Here are made-up objects, facts about them, and rows of numbers that follow some of those facts. Name the object behind each unnamed row.

Some objects and their rows:
migak: [-3 11  0 -1  5 -4  5  0  2  2  2 -7 -1  0  0  2  0  2 -8 -6  4 -1 -4  7
 -1 -1  9  0 -2  1  2  2  6 -1  1 -2 -1  3  0 -2 -3 -2]
taklim: [ 16 -13   2  -1  -2   3   8 -10   2   1   2  -5  -1  -2   7   1  -9  -9
  -6   8  -5   5   4  -5  -1  -4   4  -7  -7  -1 -10  -4  -6  -4  -4  -1
   7   0  -8   1  -1  -3]
rodan: [  6  14  -3  13  -3  -2 -23   5  -9   8  -6   4  10   1  -6 -15   9  12
   4  25   5  -8 -25 -17   5  12  -9   5 -11  16  12   3   6  -8  11 -11
  -3  17  -2   1  -6   5]
famak: [-17 -38   0   0   1   6  -8  -2   1   3   3   4  -7   7   5 -18   5   0
   9  11   9   4  -4  -4   4  13  -1   8   5   3   0  -4  -3   3   2 -16
  -3   2  -1   2   0   3]
gikli: [-4  6  0 -3  2 -1  2  1  0  1  0 -2  1  0  0  2 -3  1 -2 -4  2  0 -3  4
  0 -2  2  6  0  1  2  2  0  0  1  1 -1  2  2 -2 -3  2]
ruker: [ 5 10 -3  0 -3  2 -4  2 -1 -2 -3  1  1  1  0  8 -7  0  9  3  7  3  4  1
  5 -5 -4  7 -2  2  3  3 -1  3  0 10 -1 -3  4  0  1  4]
stotu: [ 13 -12   0   0   3  -3  -5   0   6  -4  -1  -2  -3  -4  -2   0  17   6
  -6 -10  18   1  -2   5   2   4 -13  -3  21  -3   6  -1  -8  15   5  16
  -6  -4   2  -3  19   0]
pletrir: [-4  4 -1 -2  1  0  2  1  1  0 -1 -1  1  1  0  2 -3  0  1 -1  3  2 -1  4
  3 -2  2  8 -1  1  2  3  0  0  1  4 -2  3  2 -1 -2  3]
luklo: [ -7  16  -3   2   3  -3  -3  -1  -1   2   2  -8  -2   1   0   7   0   2
  -9  -6  10   1  -5   5  -4  -6   4  -1   0   1   2   0   8   0   0 -10
   1  -5  -1  -3  -2   0]
skarus: [  4 -22   3   5  -2   4   3  -3   5  -2   4   0  -4  -2   4  -7   3  -4
   4   6  -4   1   9  -5  -3   7  -4 -16   3  -1  -5  -6  -3  -4  -5  10
  10  -2  -5   2  10  -5]
brego: [  3  -9   3   6  -3   1   2 -10   6   0   4  -1  -3  -4   7  -3 -10  -8
   1   7  -5   6  10  -4  -6  -3  -1  -8  -3  -1 -11  -1  -2 -17  -9   7
  12   6  -4   2   5  -4]
sigre: [ 26 -20   5   2   2  -1   9  -3   9  -4   3  -3  -1  -4   3  -6   6  -2
   2   5   0   0  12  -1   1  13   1 -18   4  -2  -3   2  -7   0   0  27
   3   4  -4   2  13  -6]
plenedol: [ 30 -10   1  -1   4   1  -1  -1  -3  -2   1  -4  -1   3   1   0  -1  -2
  -2  10  -5   0   7  -8   2   8   3  -4  -2  -3   0  -1  -3   2   2  -8
  -4  -8  -6   1  -6  -6]
truplu: [-4  5 -1 -2  1  0  1  1  1  0  0 -1  1  2 -1  2 -4  0  2 -1  4  2  0  4
  3 -1  2  7 -2  2  2  3  0  1  1  5 -1  2  3 -1 -2  4]
fena: [ 14 -12   1   2   0   0  -4   1  -2  -1   1   1  -1   2   2  -5   2   3
   3   9  -2  -3   3  -6   2   9   0  -5   1  -1   2   0  -1   1   2  -2
  -2  -2  -2   2   0  -3]
zadas: [12  9  3 -5  5 -6 14  3  4  1  0 -2  4 -1 -2  2 -4  1 -2  0 -5 -2  3  8
  6  5 15  1 -6  0  2 10  3 -2  4 19 -3 12  3  1 -2  0]
skivem: [ 15   7  -2   2  -3   0   3 -10   1   0   0  -4   1  -4   5  12 -11  -6
  -7   2   1   7   6  -2  -3 -16   0  -3  -3  -1 -10  -1  -2  -5  -4   0
   8   0  -4   1   3  -1]
stibal: [ 0  8 -1 -1  2 -1  2  1  1  1 -1 -1  1  0 -1  3 -3  0  0 -2  2  2  0  4
  2 -2  3  5 -2  1  1  3  2  1  2  5 -2  2  2 -1 -1  2]

Some facts about the objects:
grugis {Λ=sugral,trufum}
stuge {μ=dakur,migak,bradre,movom,kledrum,raklek}
kletok {μ=rema,pletrir,garor,fosa}
bostem {μ=briplo,sapan,zadas,gobasu,sogaskan,loplek}
brego {Λ=gusuk}
stegir {μ=lader}
kodol {μ=skose,brapum,lemi,klodru}
fural {μ=griskul,ruker,flusil}
famak {μ=pegrunin}
dragek {Λ=tredrul}
gitri {Λ=lemi,drodu}
ruvel {μ=briplo,dridrem}
plotruna {Λ=flibror}
dretir {μ=flatrupon,ploki}
detegu {Λ=grefom,skotron}
klukli {μ=skogi,kledrum,minam}
vanek {Λ=trufum}
nukludin {μ=klobik,kebrik}
dedru {μ=mistur,stako,nago,gravun,drotregra}
movom {Λ=klodru}
graklo {μ=timepel,libodrum,klasor,stema}
logros {μ=plalitim,plelir,detegu,gikli, Λ=stobrek}
duplor {μ=plotruna,trimuskim,lader,grugis,ruker,bestu}
skuge {μ=truplu,rutagruk}
gradrim {Λ=stotu,desa}
skedelos {μ=plapan,fuviklor,luklo,grezu,minam}
skivem {Λ=stapus,tabis}
rodan {μ=duflevam,libodrum,fosa,rutagruk,bestu}
sotri {μ=flagir,gutra,sebri}
buklum {Λ=desa}
navum {μ=migak,briplo,fogrogrem,ninavik,taplilim, Λ=dabafa}
skedruflum {Λ=klodru}
brorol {Λ=grefom}
rema {Λ=nolem}
stotu {Λ=dabafa}
briplo {Λ=desa,lemi}
skara {μ=dozor, Λ=flibror,saflegan}
staki {Λ=plapan,skedruflum}
sogaskan {Λ=dabafa}
natrul {Λ=skotron}
trafe {Λ=flibror}
stapus {Λ=klodru}
gozik {μ=vomo,drodu,trebristu}
ribita {Λ=rema,dragek}
drotregra {Λ=plenedol,skedruflum}
drodu {Λ=vanek,desa,klodru}
skogi {Λ=desa}
stobrek {Λ=klodru}
zabru {μ=duflevam,maku,brogekal,rafe,pegrunin}
vafor {Λ=briplo,dedru}
fezik {μ=kaval,fuviklor,lader,lemi}
tafatror {μ=dozor,libodrum,doran,dedrum,fuviklor}
lesku {μ=garor}
pliler {μ=klobik,bibam,buzik, Λ=lemi,tredrul,dragek}
sugral {μ=migak}
fena {μ=plelir,gradrim,truplu,pletrir,stibal}
nolem {μ=kedo,grurudrir,gravun, Λ=lemi}
nagol {μ=tabis,vanek,rava,sebri,rafe,mepligak, Λ=desa,rodan}
taklim {Λ=klodru}
dagisko {μ=buklum,lemi, Λ=stotu}
zogebras {μ=grefom,brorol}
kaval {Λ=saflegan}
fuviklor {Λ=desa}
flusil {Λ=rodan}
lovom {Λ=vanek,lesku,flusil}
rutagruk {Λ=skedruflum}
stozas {μ=turik,taplilim,dragek, Λ=gusuk}
dapus {Λ=sugral,movom}
nibutrel {μ=vanek,plalitim,brakle}
trugel {μ=timepel,brorol,gravun,briklel,gikli,zubro, Λ=kivu}
tratri {Λ=gutrodar}
bradre {Λ=dabafa,flibror,nolem}
stubrer {μ=trafe,brorol,pimuk, Λ=tredrul}
sapan {Λ=plapan,desa}
plapan {Λ=saflegan}
sutil {μ=bestu, Λ=desa,lemi}
sigre {μ=gobasu,dreda, Λ=duflevam,fuviklor,lemi}
kipla {μ=dakur,gikli}
gutrodar {μ=fogrogrem,gikli, Λ=klodru}
stupi {μ=lovom,pegrunin}
gremir {μ=rava,gutra,flatrupon,skedruflum,kini}
gusuk {Λ=desa,gutrodar}
kivu {μ=detegu,gitri,gikli, Λ=saflegan}
timepel {Λ=gutrodar,lemi}
dabafa {Λ=desa}
grefom {Λ=desa}
peflo {μ=trimuskim}
tredrul {μ=trafe,doran,gristutra, Λ=desa,klodru}
broposti {μ=dreguva,stenobin,gitri,flusil}
gobasu {Λ=rutagruk}
muvik {μ=ploki}
brapum {Λ=natrul,lesku}
fufu {Λ=dabafa}
dozor {Λ=dabafa,trimuskim}
loplek {Λ=desa}
tabis {Λ=desa,trufum}
flibror {Λ=timepel}
trufum {μ=druvos,stakem,peve, Λ=desa}
skose {Λ=rodan}
lemi {Λ=desa}
datrer {Λ=gradrim,dabafa}
kenan {μ=fuviklor,peve}
skarus {μ=garor,brakle,gikli, Λ=desa,flibror}
zugres {μ=zadas}
klodru {Λ=desa}
seklo {μ=plelir,desil,dreda, Λ=trugel}
trimuskim {Λ=sogaskan}
bestu {Λ=skara}
ploralem {μ=tratri,stenobin,peve,stema,brapum,stavi,kini}
plenedol {μ=dripu,brapum,taplilim,stibal, Λ=lemi,klodru}
duflevam {Λ=trimuskim}
taplilim {Λ=muvik,flusil}
braser {μ=skivem,peve,stobrek}

Name these rows:
No name comes twice in this set of rows, the named rows included.
[ 23  -2   2  -6   9  -9   9   3  11  -3  -1  -4   0  -5  -5   3  13   6
  -8 -13  16   0   3  15   7   7   1   0  15  -2   9   9  -6  14   9  38
  -8   8   6  -3  18   2] : sogaskan
[  3   1  -3 -15  10  10  17  -3  -3   0  -5  -3  11   1 -10  10   7  -8
  -3  -4 -15   5   9  -5   1  -6  10  11 -10   1  -3 -11  -6  13   6 -20
  -7 -10   1   0 -17  -1] : skedruflum
[ 23 -14   3   2   2  -2  -4  -3  -1   0   3  -2  -4   1   5  -5  -4   0
  -4   9  -8  -2   4  -6  -1   8   1  -1   1  -5  -1   1  -1  -6  -1  -7
   0  -1  -5   1  -2  -8] : gutrodar
[ 3  8 -1  6 -4  3  2 -6  5 -3  0 -4  1 -4  4 10 -6 -7  6  0  8  8  9  1
 -2 -9 -4 -9 -3  2 -6  0 -2 -4 -6 17  9 -2 -1  1  8  1] : buklum
[ -8 -17   0  10  -3   5  -1  -7   3   4  -2   3   8  -6   0 -15  11  -2
   6  14  -4   1  -4 -13  -4   5  -7 -12  -6  11  -8  -7  -2 -11   0  -1
  11  17  -3   4   7   0] : nagol
[-16  15  -4  -7   3   2   7   6  -5   4   4  -5  -6   4  -6  12   0  -2
 -10  -5  -2  -1   1   4  -1  -5  10   2  -3   1   4  -8  15  10  -1 -13
   3 -18  -3  -2  -4  -2] : plapan
[ -9  37  -4  12  -8   1 -10   4  -5   8 -10   2  18  -5  -7  -5   2   6
   8  17   8  -3 -27 -11   4  -4  -8   1 -23  22   5   3   6 -10   7  11
   6  23   1   1  -3  13] : flusil
[  2   1   3  -7   2   0  26   1   8   1   3  -3   3  -3  -3   3  -4  -7
   1   0 -10   1  12   8   4   2  16  -9 -10   1  -4   2   3  -1  -2  30
   8   6  -1   3   4  -1] : sapan
[ -3  34   9  16  24   2 -47  16   3  -9   4   4  -4   6 -20 -15  -4  -1
  45 -11 -39  -5  31 -11 -23  37 -24  45  10 -10  29   8   2 -48 -11  -9
 -15 -17  21  -9 -34 -23] : dedru
[ 7 -1 -1 -2  4 -3 -1  0  7 -2 -1 -3 -1 -2 -1  3  7  3 -3 -8 16  3  0  9
  3  0 -6  6 11  0  5  3 -6 10  4 20 -4  2  5 -3 11  4] : gradrim
[ -6   1  -2  -4   7  -3   6  -5  -3   0  -5  11  11  -7 -10   7  11   3
  -6  -6 -18   2  13  -1  -6  -9  -1  12   8  -3  -6  -3   1  -4   4 -21
  -3  12  10   4   0  -3] : ploki
[  6 -16   0   1   3   0  -3  -3  -4  -1  -2   8   4  -1  -3  -3  10   3
   0   6 -10  -1   8  -8  -2   4  -3   0   7  -3  -3  -4  -1   0   3 -19
  -3   2   2   4   2  -5] : gremir
[ -4 -12  -2  -3   5  -1  -6  -1   8  -1  -1  -2  -4  -1  -1   0  10   3
   0  -9  23   6  -1   9   4   1 -10  14  18   1   7   0  -8  12   5  11
  -6  -1   6  -4  13   6] : duflevam

Now the same objects, written a new way:
Named rows:
trufum: [-16  11  23 -39 -35   4   7   3  14 -22   3 -22  -4  -6  -2  -7   1   9
  -7   4 -18  14   3   1  18   6  -7 -10 -22   6  -1  -3]
sapan: [ 11  47  -1   8  24 -19   4  36   2  -7   8 -10  -2  14 -14   7  33  16
  -5  -6 -17   0  10  -1  17   0   6 -11   1 -20   0  -5]
ribita: [ -5   5 -16   2  19  -2  -5 -16 -12   4  -6 -19   8   0  -7   5  36  12
  -4  -9  -3  -1   9 -14  11 -20  31  -4   4  12  20  12]
grugis: [  7  20   6 -16  13  -3  -4  -4   0 -15  13  -4  -4  16   4 -16  43   4
  -5   3  -8 -15   8  21  22 -15 -13 -28  -1  12   5  -4]
flibror: [-29  15   3 -13   2   0  -1  11   8 -12   6  -6  14  -5 -28  12 -15  15
   5  -9   3  30  11  -9 -21   4  26  30  -7 -22   4  -6]
dragek: [-25   6 -15  -7  12   8  -1  -9   2  -7   4 -14  -1 -21 -21   6  15  12
  -4  -2  -1   5 -11 -18   9 -10  28   1 -10   0  24 -17]
dedru: [-29 -14  22   1  -7   8   3  -1   5   1  -7 -22  16  -8 -10  -3  -8   3
 -14   1  -4  16   2 -15  11  13  20  17 -11  10  -8   9]
ninavik: [ 11  -9 -17  25   6  -1   2   3   7   1  -1   5  -4 -11   5  11 -13 -12
   4   3   3  -8 -14  -6   5   3   0   3  -2  -9  -1  -8]
zubro: [ -8 -14  -5  18  -7   4   7  -7  -5  22  -2  11   0   0   3  -1   0  -9
  -5  -1   8  -5  -4  -3   1  11  -6   8   9   4 -20  -7]
druvos: [ 12  -9 -10   0  -2   5   1 -12   5   3  -5   7  -8  -8   1   7  -9  -3
   5  -3   7  -2  -8   1 -12  10  -5  -8   7   8  -6   1]
rafe: [  8  -7  -5  -7   8  21  -4   3 -17  11  -6  19 -10   1   7  -9 -19  -7
   5   4  14 -12   0   5 -14 -12   0   8  10  -9   6   1]
dreda: [  5  -6 -10  25  17   3  -1   2   1   9   4  11 -12 -11   0   2  -6  -8
   7   9   5 -10 -11   4   2   4  -4   9   0   3  -1 -10]
kini: [ 12  -9 -10  -4 -12  11   6  -6  -1  11  -7  11 -24 -13   0   5  -7   2
  11  -5   8   0  -9   0 -17   4  -7  -3   7   5  -4  -1]
stenobin: [  4 -11 -13   5 -11   5   5 -14   3  11  -3  14 -16 -13  -3   6   0   0
  10  -3   6  -2 -10   1 -15   7 -11  -4   6  12  -3  -5]
zadas: [ 15  -3 -15  23  22   6  -3   7   6   2   3   3 -10  -8  -2   9 -12  -7
   2   6   5 -10 -12   5   3  13   4   3   1  -2  -8  -8]
fural: [  6 -23  11  10   4  -4  -5 -14   7 -10  -5   6   2  -1   8   0 -19  -6
   8   8  -3   3   4  -1  -7   3  -6   1   0  25   0  20]
graklo: [ -5 -28  14   8 -14  -4  -3 -16   8   0  -9   5   9  -2  12   0 -14  -6
  -1   2  -5   5   1  -6  -6   1 -10   3   4  21  -9  21]
peve: [  8  -8 -16  -7  -9   7   7 -22   5   6  -3  13 -15 -11  -5   6  -4  -2
   6  -8   6  -2 -12   4 -21   9  -9 -11   7   7  -8  -7]

Which object is each row?
No name comes twice in this set of rows, the named rows included.
[ -4 -21   1  18 -12 -10   0  -3   2  10  -7   6  12  -4  15   2 -17 -13
  -1   7  -2  -2  -5 -15   8  -4  -8   7   0  -2  -1   8] : kipla
[ 12 -20  -1   2 -12  -5  -6  -6   8  -8  -8   1  17   0  19   7 -26 -14
  -5   2  -2   0  -8 -12  -2  -5   2  -7   2 -10   1  17] : klukli
[  2 -12 -14  22   7  -2   1  -5   4   7   2  14 -13  -8  -2   6  -7  -5
  12   4   4  -9  -9   1 -10  -1 -13   0   0   6   4 -14] : stibal
[ -1  30   2 -21   4   4   1   9  -3  -6   8 -20  -4   6  -7  -9  38  12
 -11  -2 -11  -8   8   6  28  -8   8 -14  -8  -1   3  -7] : drodu
[ -7  23  11 -13   4   4  -3  10   4 -19   0  -1  -6   8  -3  -7  36  13
 -20   3 -14  -5  -3  -9  33  -9   5 -16   5   6   8   3] : taklim
[ -9  13  -4 -17  -4   0   6  -6   1  -4  -6  -4 -13   0 -16   3  40  19
  -1 -11  -7   5  -1 -16   5  -8   3 -21   6   9  13  -3] : tratri
[ -3  26  -8   0  32 -12  -3   6   1  -4  13  26  11  23 -20  11  17  13
  16 -12   2   8  32   7 -35 -11   2   1  17 -13   3  -3] : bestu
[-17  15   8   7  -4 -32   1  11 -13  13  -6 -15  21  16   2   0  31  18
   3 -10 -15  13  24 -17   9 -22   7   7  -4  -6  16  10] : skarus
[ -3  28 -15   2  19  -7   2   7  -8  -2   6 -27  -2  -7 -19   5  30  15
  -4  -1  -1  -1  -9  -4  17   0  25  -5 -14 -14  20 -21] : briplo
[-30   0 -13   5  15  -2  -4 -15 -13   5   4  -7   7  -5 -13  -3  19  11
   4  -4   6   6   6  -8  -7 -22  25  18  -5   2  28 -10] : rema
[-41  21  17 -42 -15  20   6   7  20 -42  13   5 -16 -17 -25  -6   8  13
 -11  13  -9  16 -27 -10   9   5   1  -5 -17  -1   8 -30] : klodru
[ 24  22  -8  -7 -15 -41 -10 -15 -17   1   3 -19   2  24   0 -17  32   8
  -5 -16  18  18  -1  33 -14   5   5  10  11  -7  10  -4] : dozor
[ -5 -26  10  12 -10   0  -2   8  -5  10 -11  10   1  -2  18  -4 -25  -8
   2   9  -2   1   1 -13   1 -11  -7  11   1   7   4  16] : nibutrel

Now the same objects, written a new way:
Named rows:
skedelos: [-4 -1  9 -2 -3 11 -2 -1  0  0  1 -3 -2  0  8 -9 -2  1 -2  6 -1  1 -1  3
 11 -4 -7]
navum: [ -2  -2   4  13  10  -4  -1  -1   4  14   1   4  17  -2   2  -9  -3   2
   0   1  20   3  -2 -11  -5  30  -7]
sapan: [ -3   1  -9  -2   6  -3  -3  -2  -5   8  -1   0   2  -2  -8   8   5   0
  -2  -7   1   4   4 -11  -5  16  -4]
stegir: [-1 -2  3 -2 -3 -3 -2 -1  2  4 15 -1 -1  0  9 -5 -2  0  0  3  4  8  1  0
 15 -5 -7]
rava: [-2  0 -3 -1  1 -4 -3 -2 -2 -8 -5 -2  1 -3 -7 -2 -3 -2 -1  5 -5 -4 -2  5
 -6 -4  5]
pegrunin: [12  3 -2 -2 11 -3  6  2 -4 -8 -1  0 -1 -2 -5 -4 -1 -1 -2  1 -2 -7 -2  7
 -5 -5 15]
rafe: [ 3  1 -3 -1  4 -4  0 -1 -3 -8 -2  0 -2 -2 -7 -3 -2 -1 -2  2 -4 -5 -2  5
 -5 -5 10]
stotu: [10  0 -3  5  1 -6 -2 -1  7  4 -2  9 11 -2 -5 -9 -3 -1 -1  5 10 -6 -2  0
 -5  9 -7]
vafor: [-3  0 43 32  0 -6 17 -1 -3 13 26 20  0 -1 15 -7 31  0 16 -7 -5  1 -1 -9
 -6 20 -8]
trufum: [-3 -1 10 -3 -5  2 -2 -2  6 -7 -5 -2  0  1 15 -6 -1  0 -2  7 -3 10  0 15
 18 -5 -6]
sotri: [-4  2  5  1  3  0 -1 -1  4 -2  1 -3  2 -2  6 -9 -3 -1 -1 16 -5  8 -1  6
  1 -3 -4]
dabafa: [ 7 -1 -2  5  0 -5 -3 -1  5  3 -1  8  8 -3 -4 -9 -3  0 -2  3  7 -6 -3  0
 -5  7 -7]
skivem: [ -4   0   3  -2  -3  -4  -1  -2  -5 -10 -10  -3   1  -3   0  11   7   0
   0  -6   2   2   0  -2   1  -6  11]
minam: [-3 -1  2 -2 -3  9 -3 -1 -4 -7 -8 -2 -2 -2 -7 -2  1  0 -2 -1 -4 -9 -1  2
 -2 -4 -1]
sigre: [ -3  -1   6   8   3  -4  -3  -1  -4  11   0  -2   5  -3   6  -6  -1   1
  -2  -4   5  14   2 -11  -5  22  -7]
desil: [ 1 -2 -7 -2 -3 -4 -1  0 -4  0 -4  0 -1 -1 -8  1  2 -1 -2 -4 -4 -4  2 -3
 -6 -1 -5]
seklo: [ -1  35  -9   1  -3  -6  35   0  39   8  82  -3   1   3  -6 -10  -3   1
  -2  -6  42  15  -1 -11   9  29  -6]
tabis: [  0   1   1  -1  -1  -4  -2  -1  -3 -10 -11  -3  -1  -2  -4  -3  -1  -1
  -1   2  -5  -4   0  14  -4  -5  12]

Rows to name:
No name comes twice in this set of rows, the named rows included.
[ -4  -1   3   3  -1  -4  -2  -2  -5   0  -8  -2   1  -2  -7  11  10   1
  -1  -6  -1   6   4 -11  -5  17  -3] : loplek
[ 12   1 -10  -2  80  28  -2   7  -3  65 -14  18   1  19   5  32   0   1
  -2  -6  -5   4  30 -10   0  -5  -3] : gobasu
[ 23   0 -10  -1  56  14  -2  10  -3  41 -13  16  -2  16   6  16  -2   0
   1  -1  -6  -5  15   7  14  -4   0] : rutagruk
[ 8  0  5 35 -3 20 -3 -1 -5 23 13 -1 -2  0  7  0 -2 20 47 64 -5 -5 -2 23
  4 -4 -5] : muvik
[ -1  14  -9   1  -5  -6  41   3  43   9  68  -2  -2   8  -7 -10  -2   0
   2  -3  27   5   0  -2  20  18  -7] : trugel
[  1  -2   3  10   8  -6   0  -2  12  13  13  15  27  -2   3  -6  -3   1
  -1   3  33   2  -2 -11  -6   8  -7] : dagisko
[ -1  -1   0   8   8  -6  -2  -2   2   4   0   6  13  -2  -1  -4  -3   1
   0  -3  17  -2  -2 -11  -5  13  -4] : datrer
[  4   3   5  -3   8   0   6   0   0  -2   6  -2  -1  -3  10 -10  -2   0
  -2  10  -1   3  -1   6   3  -5  -1] : zabru
[  0  -2  -1  10  11  -6  -1  -1   3   7   1   9  18  -2  -3  -4  -3   0
  -1  -2  22  -4  -2 -11  -5  17  -5] : fufu
[ -4  -1  -3  -2  -4  -2  -2  -1  -4 -10 -14  -3  -1   3   4   2   9  -1
  -2  -4  -4   0   4  23  12  -3   7] : stobrek

